Below is a small trained network, with its code and all its weights. Each question gives an input and a class and asks what happens when units are switched off, that is, made to give their printed mean instead of their output.

import numpy as np


def w(rows, s, z=0):
    codes = np.array(rows[::2]) - 128.0
    scale = np.full(codes.shape[1], s)
    scale[-1] = z or s
    return codes * scale


def f(y):
    return y / 2 * (1 + np.tanh(0.7978845608 * (y + 0.044715 * y**3)))


def log_softmax(a):
    a = a - a.max(-1, keepdims=True)
    return a - np.log(np.exp(a).sum(-1, keepdims=True))


def net(x, mask):
    res = np.array(x, float).reshape(1, 4) / 4 @ E
    y = f(res @ A[0][:, :-1].T + A[0][:, -1])
    res = res + np.where(mask, y, B[0][:, -1]) @ B[0][:, :-1]
    return log_softmax(res[-1] @ U[:, :-1].T + U[:, -1])


A, B = {}, {}
E = w([
[139,124,120,234],'x0',
[121,25,110,116],'x1',
[244,153,125,130],'x2',
[163,127,2,140],'x3',
],0.0098)
A[0] = w([
[174,143,43,187,226],'n0',
[131,103,59,147,98],'n1',
[147,114,60,72,214],'n2',
[171,103,159,108,141],'n3',
[194,207,159,142,166],'n4',
[33,98,127,70,230],'n5',
[40,71,169,126,146],'n6',
[182,56,192,109,188],'n7',
[213,115,113,66,161],'n8',
[117,55,31,118,143],'n9',
[66,161,185,61,254],'n10',
[153,216,126,155,179],'n11',
[200,102,201,125,207],'n12',
[165,96,137,167,150],'n13',
[200,131,187,155,201],'n14',
[194,144,123,23,194],'n15',
[253,125,126,122,125],'n16',
[51,180,151,144,195],'n17',
[118,137,111,91,117],'n18',
[27,64,180,131,143],'n19',
[58,149,174,73,246],'n20',
[167,95,85,200,247],'n21',
[146,94,98,176,200],'n22',
[118,134,103,180,175],'n23',
[100,201,144,195,146],'n24',
[148,176,146,80,150],'n25',
[128,171,107,175,166],'n26',
[152,171,163,170,183],'n27',
[96,105,72,82,222],'n28',
[149,215,141,163,158],'n29',
[128,100,58,150,117],'n30',
],0.012,0.0058)
B[0] = w([
[178,52,30,122,235],'n0',
[119,58,96,85,168],'n1',
[153,142,102,48,196],'n2',
[65,155,146,123,146],'n3',
[152,191,84,203,196],'n4',
[165,122,215,45,238],'n5',
[115,29,229,122,221],'n6',
[34,121,161,135,185],'n7',
[111,207,46,84,184],'n8',
[108,106,123,22,208],'n9',
[135,178,233,131,245],'n10',
[197,138,112,181,191],'n11',
[29,167,114,176,190],'n12',
[79,79,72,147,158],'n13',
[74,144,88,191,190],'n14',
[122,211,116,76,197],'n15',
[93,184,1,119,198],'n16',
[181,138,220,168,209],'n17',
[140,148,134,91,135],'n18',
[93,26,234,137,236],'n19',
[152,150,224,118,238],'n20',
[115,5,56,128,225],'n21',
[104,30,90,106,187],'n22',
[142,43,132,137,171],'n23',
[185,100,155,185,187],'n24',
[128,210,149,144,161],'n25',
[189,69,109,159,169],'n26',
[137,121,101,200,180],'n27',
[164,132,141,19,195],'n28',
[182,133,126,193,187],'n29',
[129,57,104,76,174],'n30',
],0.0094,0.011)
U = w([
[199,174,169,191,254],'0',
[192,82,94,206,23],'1',
[104,81,244,116,121],'2',
[148,63,74,49,175],'3',
[1,89,103,179,148],'4',
[159,183,51,134,73],'5',
[56,225,107,134,124],'6',
[158,183,175,46,50],'7',
],0.0096,0.0023)

Each question gives the input, the list of numbers given to net, and the class t.
The units are the neurons (one row each of A and B). Each row of codes is followed by its name. A weight is (code - 128) times the scale printed after its matrix; where a second scale follows, it is the last column's (A, B and U).
mask holds one flag per neuron, in row order. A switched-off neuron (its flag False) gives its mean, the last column of its row in B, instead of its output. The means were averaged over made-up inputs and are rounded, as every weight is.
A unit's drop is (log p(t) with every unit on - log p(t) with that unit switched off) / (log p(t) with every unit on - log p(t) with every unit switched off).
The circuit of an input: a set's keep is (log p(t) with only the set's units on - log p(t) with every unit switched off) / (log p(t) with every unit on - log p(t) with every unit switched off). Starting from the 12 units with the biggest drops (on a tie, the unit counted first), units are removed one at a time, each time the one whose removal leaves the highest keep (on an exact tie, the one counted first), for as long as the keep stays at least 0.8.
units of the circuit, in order: the units of the circuit, biggest drop first
top k neurons: the k neurons with the biggest drops, biggest first
drop of u: that unit's drop, to one decimal
input [-2,-7,-1,7], class 1: units of the circuit, in order => n11
input [-8,0,-1,7], class 7: units of the circuit, in order => n21, n15
input [-2,-7,-2,7], class 1: units of the circuit, in order => n11, n5
input [-5,-1,-8,7], class 7: units of the circuit, in order => n21, n5, n28
input [-5,-5,0,4], class 7: top 2 neurons => n21, n14
input [-2,-6,0,5], class 5: top 2 neurons => n19, n6
input [-5,-4,-7,4], class 7: top 2 neurons => n28, n21
input [0,-8,8,8], class 5: top 2 neurons => n16, n8
input [2,-4,3,-2], class 0: drop of n0 => 0.2
input [5,-2,1,-4], class 1: drop of n5 => 0.1
input [8,5,0,-5], class 4: drop of n4 => 0.0
input [2,-7,5,5], class 1: drop of n0 => 0.2
